(in the rows, 128 means zero)
Facts:
Π trumim <- biluvam, fligos, stotur
Π klobre <- biluvam
Π sirek <- biluvam, fligos, nokles, reton
Π luko <- biluvam, bruste, gistol
Π lagri <- biluvam, stiklodrek
Π trupem <- biluvam, grubris, mostu, skugrek, vudror
Π tragrol <- biluvam, klutul
Π grili <- braflin, fleko, stigrem
Π kono <- braflin
Π sesun <- braflin, lovu
Π telu <- braflin, pludruk
Π kapul <- bristuk, durik, ruri
Π satis <- bristuk, fligos, flunil, fupi, lovu
Π stesir <- bristuk, dragres, grubris, tragro
Π sabar <- bristuk
Π klepo <- bruste, fleko, reton
Π fliflu <- bruste, kegren, tragro
Π brafal <- bruste, skugrek
Π pigigran <- bruste, fligos
Π klilitros <- bruste, fupi, ginal, stiklodrek, vedek
Π nelu <- drafabre
Π skine <- drafabre, grubris, skugrek
Π zapur <- drafabre
Π skuflu <- drafabre, flunil
Π kode <- drafabre, fleko, ginal, kegren, stiklodrek
Π nelis <- drafabre, stotur
Π stakas <- dragres, flunil, skugrek
Π vugatal <- dragres
Π nozir <- durik
Π zite <- durik
Π testagrom <- durik, reton
Π dolos <- durik, nokles
Π gokunu <- flaplem, gistol
Π futratek <- flaplem, natar, reton, ruri, stotur
Π klofis <- flaplem
Π stugar <- fleko
Π riflegu <- fleko, ginal, pludruk, skugrek
Π kluda <- fleko, fupi, trerur
Π vostu <- fligos, gistol, grubris, nefol
Π stekepus <- fligos, fupi, klilor
Π siso <- fligos
Π mustoplas <- fligos, kegren, natar
Π sepozin <- fligos, ginal
Π klirem <- fligos
Π lugos <- fligos, fupi
Π fogrir <- fligos, mostu
Π dragrik <- fligos, natar
Π greplo <- flunil
Π vuske <- flunil, kegren, stigrem
Π zego <- flunil
Π pedror <- flunil
Π peflam <- flunil
Π suzu <- flunil, fupi, stigrem
Π meflegu <- fupi
Π tratrar <- fupi, klilor, nokles
Π skisur <- fupi, lovu
Π ravom <- fupi, mostu, reton
Π skatru <- ginal, vedek
Π flumudro <- ginal, reton
Π vuflu <- ginal, nokles, stotur, tragro
Π skubam <- gistol, grubris
Π bodabrul <- grubris
Π pekim <- grubris, totrakon
Π retas <- grubris, klilor, ruri
Π truri <- grubris
Π pledilum <- kegren, vedek
Π triklafo <- kegren, nefol
Π puvi <- klilor, nudren, stiklodrek
Π drudrir <- klilor
Π vizu <- klilor, vudror
Π fufen <- klutul
Π dreplol <- lovu
Π grazi <- lovu, totrakon
Π zanogam <- lovu
Π lukil <- mostu
Π brorogrus <- mostu
Π kludakol <- mostu
Π rosogu <- natar
Π pleflino <- nefol
Π trugru <- nefol
Π vakli <- nefol
Π rofem <- nudren, trerur
Π tirurum <- nudren, reton
Π skibur <- pludruk, trerur
Π nifo <- pludruk, trerur
Π sisam <- reton, tragro
Π stovo <- reton
Π plistes <- reton, trerur
Π gritri <- reton, tragro
Π mokiplom <- ruri, trerur
Π soflu <- ruri, skugrek
Π zovuk <- ruri, stotur
Π kemor <- skugrek
Π povi <- skugrek
Π bizon <- stigrem
Π gramur <- stiklodrek
Π zame <- stiklodrek
Π skudrer <- stiklodrek
Π vasi <- stiklodrek
Π nebru <- stolon
Π klugam <- stolon
Π rovu <- stolon
Π fludal <- stotur
Π giflatun <- stotur
Π klutir <- stotur
Π gemin <- stotur
Π zeflol <- stotur
Π puskekim <- stotur
Π setus <- totrakon
Π draflo <- tragro
Π rukik <- tragro, vedek
Π pizu <- tragro
Π flolon <- trerur
Π fiplozon <- trerur, vedek
Π betebek <- vedek
Π sebu <- vudror
{betebek, fliflu, greplo, klilitros, klugam, kode, nelu, povi, skatru, stuvi, tirurum, trugru, vuske} α f
{biluvam, bodabrul, brafal, dolos, dreplol, fiplozon, fleko, flumudro, futratek, gemin, giflatun, gistol, gramur, gritri, grubris, kapul, kegren, klilor, klobre, kludakol, meflegu, mokiplom, namen, nefol, pledilum, ravom, reton, rofem, sirek, siso, skine, skisur, stotur, stugar, telu, tragrol, trupem, zego, zite} α a
{bizon, braflin, bristuk, drafabre, draflo, fligos, flunil, fupi, grili, klofis, kluda, lugos, nelis, plose, sisam, totrakon, trumim, vakli, vasi, zapur} α e
{brorogrus, durik, fludal, klutir, kono, lovu, lukil, pedror, pizu, rosogu, rovu, rukik, ruvel, sabar, sebu, skuflu, skugrek, stekepus, stesir, stolon, stovo, suzu, tratrar, zovuk} α b
{bruste, drudrir, ginal, grazi, lagri, luko, mustoplas, pigigran, pleflino, puvi, ruri, sesun, stakas, stigrem, stiklodrek, treguk, trerur, vuflu} α g
{dragres, flaplem, flolon, fufen, klepo, mostu, natar, nebru, nifo, nokles, nozir, peflam, plistes, plotral, satis, sepozin, soflu, testagrom, tragro, vedek, vudror, vugatal, zanogam, zeflol} α c
{dragrik, fogrir, gokunu, kemor, klirem, klutul, nitriklus, nudren, pekim, pludruk, puskekim, retas, riflegu, setus, skibur, skubam, skudrer, triklafo, truri, vizu, vostu, zame} α d

Known rows:
klilitros: [112 125 126 153 131 113 159 130 116 104 155 120 100 124 123 112  72 146
  95 137 133  74 138 138 132 115 129 126 153]
trumim: [115 133 146 129 122 144 154 140 121  90 180 119 110 126  71 145  51 134
 130 111 131 108 141 124 123 147 126 139 119]
pledilum: [100 127 119 138 173 113 116 153 133 168 183 114 122 139 112 141  85 138
  98 122 152 109 138 143 146  99 116 148 124]
vasi: [114 130 150 159 137 135 142 106 136 113 171 108 104 141 135 115  84 131
 111 125 130  92 125 107 124 120 136  94 124]
klutir: [121 137 133 116 128 105 121 151 121 139 134 161 133 140  74 146  75 132
 158 110 137  99 142 150 111 139 110 159 123]
lagri: [117 129 148 142 149 129 150 128 132  90 187 113  98 135 133 115  97 133
 111 125 138  94 130 118 123 128 139 125 127]
rovu: [142 145 145 132 172 127 120 106 138 136 110 202 128 177 152 136 129 137
 150  99 130  84 143  96 140 140  87 157 116]
grubris: [152  94 127 107 107 138  84 156 137 150 133 111 181 108 159 136 202 116
 154 116  99 204 113 113 125 137 154 111 104]
zeflol: [128 153 163 102 103  90 139 138 123 124 141 169 111 126  64 137 125 131
 145 156 150 105 129 148 107 166 129 148 121]
dragrik: [128 134 135 131 119 147 149 145 131 105 125 118 101 119 125 130  88 126
 122 117 125 107 142 139 123 128 119 157 126]
ginal: [135 110 148 145  89  92  90 112 135 144 162  94 152 115 142 105 197 113
 126 153 114 162  82 139  88 120 170  48 134]
bristuk: [148 113 126 113  69 143 103 107 120 132  96 113 166 105 123 131 171 115
 150 136  98 193 112 113 121 144 147  80 127]
skuflu: [115 134 131 126 101 139 120 148 116 186 104 124 138 129 125 127  77 130
 120 113 131 119 165 135 153 132 111 162 121]
kode: [109 133 144 152 113  95 145 138 113 118 163 132 114 130 113 117  59 143
  92 134 137  66 154 141 134 120 123 139 143]
kemor: [125 139 140 129 101 138 127 134 131 128 105 120 120 125 134 127 111 121
 123 122 119 125 137 128 129 131 119 149 123]
plose: [139 132 151 130 125 149 121  96 127 116 126 148 136 145 117 136 127 128
 141 123 126 118 125 101 128 147 123 111 120]
kludakol: [124 115  94 116 173 141 140 142 134 111 140 116 120 127 140 146 127 134
 129 107 132 140 135 118 141 114 120 154 125]
ruri: [154 117 128 107  87 100  94 114 128 122 123 136 159 108  95 126 214 115
 163 148 116 188  94 137  94 153 159  79 135]
stotur: [147 106 141 104 108  72  60 156 136 169 168 145 186 116  79 148 183 116
 165 131 120 174  93 155  88 131 148 105 115]
vuske: [119 128 138 139  88 123 135 139 104 151 118 122 129 121 128 109  74 133
  95 143 127 106 172 132 153 130 122 140 139]

Rows:
No name comes twice in this set of rows, the named rows included.
[134 119 116 122 165 119 105 132 136 148 126 159 151 149 126 147 147 130
 136 121 141 140 127 120 142 125 113 146 122] : namen
[145 132 119 122 115 171 139 120 131 113  71 141 124 129 169 131 127 124
 133 109 116 140 146 104 151 140 107 161 123] : setus
[129 134 100 121 138 160 137 100 120 126  83 131 132 131 147 122 151 126
 113 141 142 150 142 104 165 133 121 142 139] : sesun
[153 118 162 125  95 128 134 118 139 100 109 115 122 111 178 101 225 116
 140 149 101 159 106 115 106 152 162  92 117] : vudror
[122 131 123 126 103 144 121 139 118 183  91 113 143 126 164 120 101 129
 118 112 118 132 163 125 154 124 115 152 119] : pedror
[148 124 166 111  49 121 105 129 124 155  85 110 150 105 145 108 207 111
 136 163 117 172 117 134 119 166 157 103 121] : dragres
[135 119 139 130  89 118 134 138 109 120 121 149 136 119 120 117 106 135
 125 130 117 113 148 128 136 147 130 140 141] : povi
[149  94 111 124 148 123 100 131 142 126 128  98 160 117 169 128 214 118
 144 123 103 186  93 123 109 108 149  85 127] : klilor
[139 124 132 149 136 102 115  96 146 117 117 128 129 129 175 114 195 113
 138 137 102 136  78 133  84 104 135  63 142] : nudren
[131 134 147 122 119 135 137 119 121 108 148 151 124 133  74 147  86 131
 144 121 133 114 130 117 122 145 126 130 122] : klofis
[141 130 136 147 111 107  90  86 140 157  81 133 147 132 170 109 207 113
 128 148 111 155  81 136 100 109 130  63 141] : pludruk
[129 146 143 117 107 116 119 140 125 119 138 166 119 130  64 152  80 128
 144 127 135  98 132 152 105 146 107 158 126] : puskekim

The same nodes again, as new rows of numbers:
Known rows:
telu: [125 118 102 159  31 137 126 134 138 106 140 161 118 153 118 122 146 155
 130 124 103 139 118 106 115  85 134 151 141 102 124 120 130  98 120 119
 137 113 131 140 114 148 138 138 115 118 129 176 118 136]
lukil: [124 131 115 149 137 127 106 121 153  97 122 140 130 117 148 131 129 106
 128 127 135 106 124 123 132 125 116 151 146 163 136 148 124 138 132 130
 123 135 125 130 115 108 109 133 132 149 132 131 126 115]
tragrol: [153 107  94 156  59 125 123 142 149 112 142 144 121 121 134 126 119 140
 137 133 132 119 136 125 123 114 139 131 129  93 127 131 130  95 153 120
 131 142 125  86 131 121 135 131 138 122 132 153 111 115]
riflegu: [122 127 137 103 132 138 113 162 139 111 145 176 114 139 125 126 135 129
 114 123  97 149  95 122 113 117 131 157 136 189 134 120 113 161  81 110
 129 117 103 180 127 149 150 108  96 133 155 151 129 154]
plose: [132 125 130 120 139 126 134 142 117 110 139 124 128 124 106 138 125 134
 115 118 117 132 142 124 130 130 135 128 124 140 122 129 117 105 152 122
 130 143 122 128 132 128 131 124 125 117 120 129 123 128]
fogrir: [139 133 136 179 135 114 112 133 152 137 131 114 135 120 133 140 121 122
 123 132 126 107 135 129 128 137 139 140 125 147 127 128 112 133 115 130
 125 145 120 107 130 130 121 122 120 126 149 107 125 122]
lugos: [140 134 126 158 132 127 131 128 115 120 142 118 140 119 100 136 133 138
 115 121 122 128 154 124 129 143 135 122 126 118 122 127 118  92 158 130
 130 150 119 123 134 127 108 132 132 115 132 124 121 127]
pludruk: [105 129 151 134 106 140 134 128 132 161 139 128 115 122 118 108 165  93
 133 124  86 147  87 101 112 114 117 158 138 157 130  95 126 169  15 127
 129  91 109 228 136 152 140 107  99 104 136 133 136 164]
kemor: [131 127 135 134 138 114 114 148 136 123 131 138 128 127 139 140 117 125
 117 126 110 122 127 128 129 128 135 140 130 168 126 128 113 145 109 123
 129 138 128 115 128 138 135 114 109 139 146 116 127 130]
klilor: [158 113 111 191  46 122 156 122  77 164 150 132 128  90 131 103 158 117
 155 130 132 123 158 102 108 145 119 142 132  68 125 104 150  99  80 139
 131 126 124 143 144 128 128 146 166 110 131 129 119 130]
vizu: [145 125 124 175 124 110 120 149 133 115 139 125 140 101 129 132 137 103
 132 126 112 115 151 125 126 142 132 150 136 164 135 127 116 127  82 123
 124 155 125 117 135 125 122 113 126 135 156 112 121 126]
kapul: [132 108 128 111  73 114 140 149  31 123 122 131 114 139 158 144 117 154
 130 121 118 131 182 112 121 113 121 133 125  94 103 126 135 105 147 125
 142 116 180  79 113 146 172 162 117 138 102 128 134 122]
klepo: [127 144 143 114 181 145 123 143 154 129 129 147 134 133 107 129 121 129
 122 131 124 145 106 141 130 136 137 131 128 141 143 136 125 144 139 115
 126 126 122 149 119 124 128 116 131 135 140 139 131 140]
greplo: [122 143 138 104 164 111 121 110 143 117 117 103 144 150 109 131 134 137
 126 120 128 121 135 150 143 133 127 118 129 166 139 132 122 139 133 128
 127 130 145 130 122 135 103 117 134 140 139 114 133 126]
skugrek: [110 101 129  94 131 117 141 120 154 144 117 157 105  99 171 102 150  97
 139 125 120 126  81 119 123 118  90 130 161 191 131 140 135 181  65 133
 125 101 118 178 152 117 141  90 126 138 106 124 122 138]
kludakol: [144 109  99 144  58 122 126 144 129 111 141 152 121 130 137 127 122 155
 133 127 121 123 142 121 120 112 136 133 130 103 122 130 131 100 150 121
 134 135 135  87 126 137 137 138 131 129 127 154 114 120]
stotur: [121 105 138  90  86 144 147 126  90 182 131  81 100 114 159 125 111 126
 147 144 145 122 134 104 124 118 137 126 101  67 114 109 141 133 124 142
 125  98 140 135 135 133 170 156 131  90  90 125 138 125]
vakli: [129 125 128 127 138 126 128 137 139 115 135 114 128 125 106 138 120 137
 116 122 123 132 133 124 135 127 141 118 121 133 122 134 114 108 163 126
 129 143 118 109 137 127 124 114 122 111 119 127 121 126]
zame: [136 136 135 142 140 124 111 147 142 131 136 136 131 127 136 137 121 139
 117 128 121 127 132 126 125 137 138 143 123 158 126 127 113 141 122 121
 126 143 114 122 127 136 126 130 115 132 158 121 131 128]
zapur: [130 122 129 110 143 126 132 148 128 109 137 130 123 131 110 136 123 144
 112 117 115 135 134 126 129 126 136 122 123 141 123 132 115 111 156 121
 130 140 119 128 137 127 132 118 114 121 118 134 121 128]

Rows:
No name comes twice in this set of rows, the named rows included.
[122 139 132 101 169 120 118 115 169 117 118  93 135 142 106 132 122 121
 128 124 136 114 125 150 148 129 135 120 120 164 144 137 119 137 134 126
 124 131 142 123 129 127 109 110 137 132 136 118 130 124] : trugru
[118 148 137 141 154 146 124 141 144 101 130 151 135 133  95 128 147 102
 128 122  99 145 117 127 126 115 131 152 138 155 146 131 127 135  90 111
 128 116 146 161 107 134 133 108 117 135 132 151 133 152] : nifo
[135 146 118 186 130 130 111 102 135 109 127 125 143 112 138 129 140 111
 131 125 144 105 143 120 128 146 113 155 147 130 135 136 128 121 129 137
 124 145 124 139 112 108  82 152 152 146 146 123 127 115] : stekepus
[125 127 127  86 169 135 108 135 110 115 122 159 115 127 161 135 111 140
 117 125 144 120 122 132 125 137 112 144 135 165 128 153 125 155 159 124
 126 127 124 143 114 114 127 144 132 155 132 132 133 119] : rukik
[ 93 146 174 142 182 154 135  90 155 208 110  15 126 119 119 132 120  80
 147 149 147 107 116 122 149 132 140 116  95  88 132 109 133 162 104 157
 116  99 143 140 131 119 134 127 125  78  91  92 148 133] : natar
[129 136 154  60 193 145 150 127 102 195 137 147 121 122 130 108 132 131
 126 134 139 159  93 133 117 167 121 114 117 128 132 121 140 177 118 132
 122 113 104 197 140 123 136 118 146 129 134 122 132 149] : vedek
[126 154 140 200 159 102 144  86 100 153 108 118 167 154 110 136 152 156
 120 122 122 130 160 138 131 151 110 102 143 114 118 129 129 124 143 146
 138 140 161  87 112 137  97 134 134 147 138  99 132 129] : satis
[112 131 139 116 153 140 104 122 126 101 111 104 120 120 158 146 116  98
 131 126 134 106 137 118 136 117 117 158 139 145 132 142 124 142 126 130
 123 115 145 139 108 116 129 147 121 135 112 128 139 117] : zovuk
[133 138 122  78 144 152 152 119 120 144 138 179 131 113 117  91 139 106
 133 136 153 168  82 145 113 151 121 106 125 111 143 111 153 137  99 127
 119 119  69 201 149 116 122 125 153 128 142 139 134 142] : stiklodrek
[107 116 139 114  86 160 111 131 121 137 118  38 101 129 145 156  85 105
 145 145 144 101 158 106 143  87 162 151  90  52 117 119 128 108 154 135
 125 101 170  92 108 131 174 168 109  78  80 132 144 111] : futratek

Now the same nodes, written a new way:
Known rows:
dragres: [128 135  67 150  99  74 110 157 148  56 131  78 142 154 160 133  84 149
 125 146 105 136 203  78 115 141 141  89 196  95 122  43 144 146 118  38
 142 122 170 126 113 160 125]
sesun: [121 118 108 143  86 146 149 159 148  60 138  74 127 167 130 122  77  98
 147 144 112 102 147 148 137 143 147 109 153 121 144 125 165 169 146  85
 118 131 129 141 113 161  67]
lovu: [107 111 104 143 124  97 138 115 151  48 121  59 118 177  86 107  47  87
 139 134 128  93 148 142 130 104 162 131 163  94 163  99 140 122 124  60
 148 137 140 192 115 165  52]
brorogrus: [130 112 112 132 110 139 146 168  96  67 134  58 116 157 117 137  60 121
 150 142 135 115 170 151 139 143 137 125 171 104 128 147 184 124 135  90
 117 129 145 135 122 144  73]
nitriklus: [131 104  87 144  96 149 179 177 118  82 145  84 121 162 150 116 104 113
 156 150 108 109 150 142 123 158 136 134 161 122 105 114 151 162 161  82
 105 115 127 138  97 165  83]
sisam: [122  94 101 144 121 131 155 188 103  69 129  54 115 159 132 149  74 125
 158 141 109 107 162 150 146 144 129 125 169 117 115 117 172 142 147  85
 118 131 141 133 125 149  93]
zame: [132 107  87 146  90 150 182 186 117  81 144  82 118 168 143 118 109 114
 160 151 109 104 159 144 128 159 130 140 167 130 110 118 154 161 162  76
  98 115 128 138  99 164  92]
pigigran: [131 122  93 137  93 152 163 183 129  67 147  76 130 174 132 140  85  91
 150 145 112  97 165 147 145 148 139 122 174 134 114 132 164 151 151  62
 114 120 138 126 125 148  92]
stovo: [124  99 108 145 115 137 144 175  98  70 138  57 118 153 116 149  55 121
 157 138 129 104 168 150 144 146 133 125 164 104 129 140 188 130 139  89
 120 138 137 134 122 144  81]
pedror: [121 106 106 141 111 140 148 162  99  70 137  56 116 159 115 139  52 113
 153 146 127 109 176 150 138 136 134 116 166  99 132 132 180 140 135  87
 124 132 149 148 125 151  81]
kluda: [113 103 114 149 109 135 147 178 118  47 125  63 124 163 112 124  77 126
 158 141 129 106 160 163 151 150 136 133 165 124 139 128 178 159 147  95
 110 135 131 149 119 151  74]
vostu: [162  96  73 131  87 139 189 157 124 107 143  87 142 153 157 109  97  91
 135 174 130 118 163 153 117 149 142 131 169 132  92 128 144 145 149  56
 127 104 120 130 106 144  92]
drafabre: [135 104  89 142 111 101 143 179 105  55 125  65 162 156 112 115  82 134
 137 159 145 118 203 159 155 163 133 121 181 133 128  87 175 159 127  49
 122 123 127 155 135 135 122]
zego: [141 117 113 130  87 153 140 179 130  74 144  71 110 175 143 146  76  98
 139 136 120 116 153 160 160 137 130 109 162 118 153 110 158 149 151  81
 130 123 130 123 110 159 108]
mustoplas: [146  92  86 134 103 147 166 173 137  86 152  69 150 159 132 144  73  81
 147 151 111  81 151 156 150 153 141 118 157 129 119 127 164 157 140  63
 133 124 126 126 138 153  94]
gramur: [138 117 119 134  89 153 147 197 126  75 145  68 111 180 141 145  84 105
 152 136 122 114 153 159 164 150 128 124 167 129 150 123 166 145 158  83
 118 118 127 116 113 154 109]
klepo: [126 124  94 141  91 148 154 187 129  60 162  85 149 166 122 137  87 112
 160 142 113  91 169 135 149 169 138 117 169 127 127 130 177 164 141  64
 107 123 126 126 118 151  94]
skine: [150 127 116 132  82 140 126 187 123  76 133  72 125 168 160 130  88 125
 128 147 134 140 170 153 149 153 134 109 173 125 144 110 169 143 149  76
 128 116 130 111 111 144 119]
ruri: [145  54  75 181 129  78 105 168 160  54 119  79 183 125 167 146  81 149
 139 127  97  93 117  93 158 170 157 125 144 105 111 105 159 136 135  84
 152 152  92 101 103 136  92]
zite: [136 105 112 136  96 145 131 188 130  73 139  67 110 172 147 154  83 110
 146 130 114 114 145 146 159 146 132 118 161 111 146 109 158 142 154  89
 126 123 127 108 107 156 107]

Rows:
No name comes twice in this set of rows, the named rows included.
[135 117 130 145  75 151 124 175 144  58 133  74 127 166 131 120  84 125
 144 143 131 123 142 161 170 160 140 115 142 123 166 118 173 168 155 100
 123 129 110 130 102 155  93] : telu
[132 122  94 151  86 138 139 174 135  63 145  80 144 147 147 140  84 134
 150 143 110 108 159 115 137 164 141 108 169 112 122 134 175 156 146  82
 118 124 131 109 111 150  88] : soflu
[118 124 113 153 107 137 146 199 135  47 136  73 123 183 132 136 103 114
 164 127 110  95 146 134 152 149 144 140 187 132 125 149 160 146 154  79
  99 126 127 126 114 152  68] : puvi
[126 127  93 142  85 125 135 168 133  65 134  71 125 156 158 130  84 126
 138 155 108 130 185 124 127 143 135  94 173 113 130  92 161 164 138  72
 120 121 155 130 116 158 104] : stakas
[151 105  79 136  85 140 178 164 120  98 139  89 136 154 160 107 102 113
 140 170 124 125 164 144 117 152 138 129 165 128  99 127 156 152 156  72
 115 109 122 125  98 148  87] : skubam
[131  93 102 149 104 121 119 181 139  73 130  71 107 160 162 161  75 124
 145 128  98 118 133 125 151 139 135 107 154  99 146  85 151 133 155  86
 140 131 130 109  99 162 116] : kapul
[136 110 114 145 110 140 135 202 130  69 139  69  99 183 146 164  86 107
 154 121 111 105 131 144 164 139 131 127 170 115 136 115 153 130 160  82
 121 124 123 112 107 158 108] : dolos
[110 101 122 177 105 107 111 188 154  17 117  87 172 157 118 103 107 161
 167 134 123  97 137 124 174 180 150 137 154 132 153 114 180 172 153  98
 106 146  86 137 100 156  70] : trerur
[146 122 115 132  84 146 136 195 121  79 139  74 122 173 146 142  88 114
 137 142 128 125 163 160 162 155 132 115 173 127 146 115 168 142 150  73
 121 111 128 114 115 147 118] : brafal
[174 108  93 120  91 128 144 163 139  93 140  77 159 169 139 123  73  82
 117 161 148 114 158 174 164 149 148 123 170 140 137 115 155 128 126  39
 156 107 104 124 130 132 117] : nefol
[124 121 104 146  98 147 149 180 132  58 137  76 117 171 140 135  88 107
 150 138 110 103 150 137 139 147 142 123 175 127 126 143 160 147 153  83
 110 124 132 126 112 152  77] : drudrir

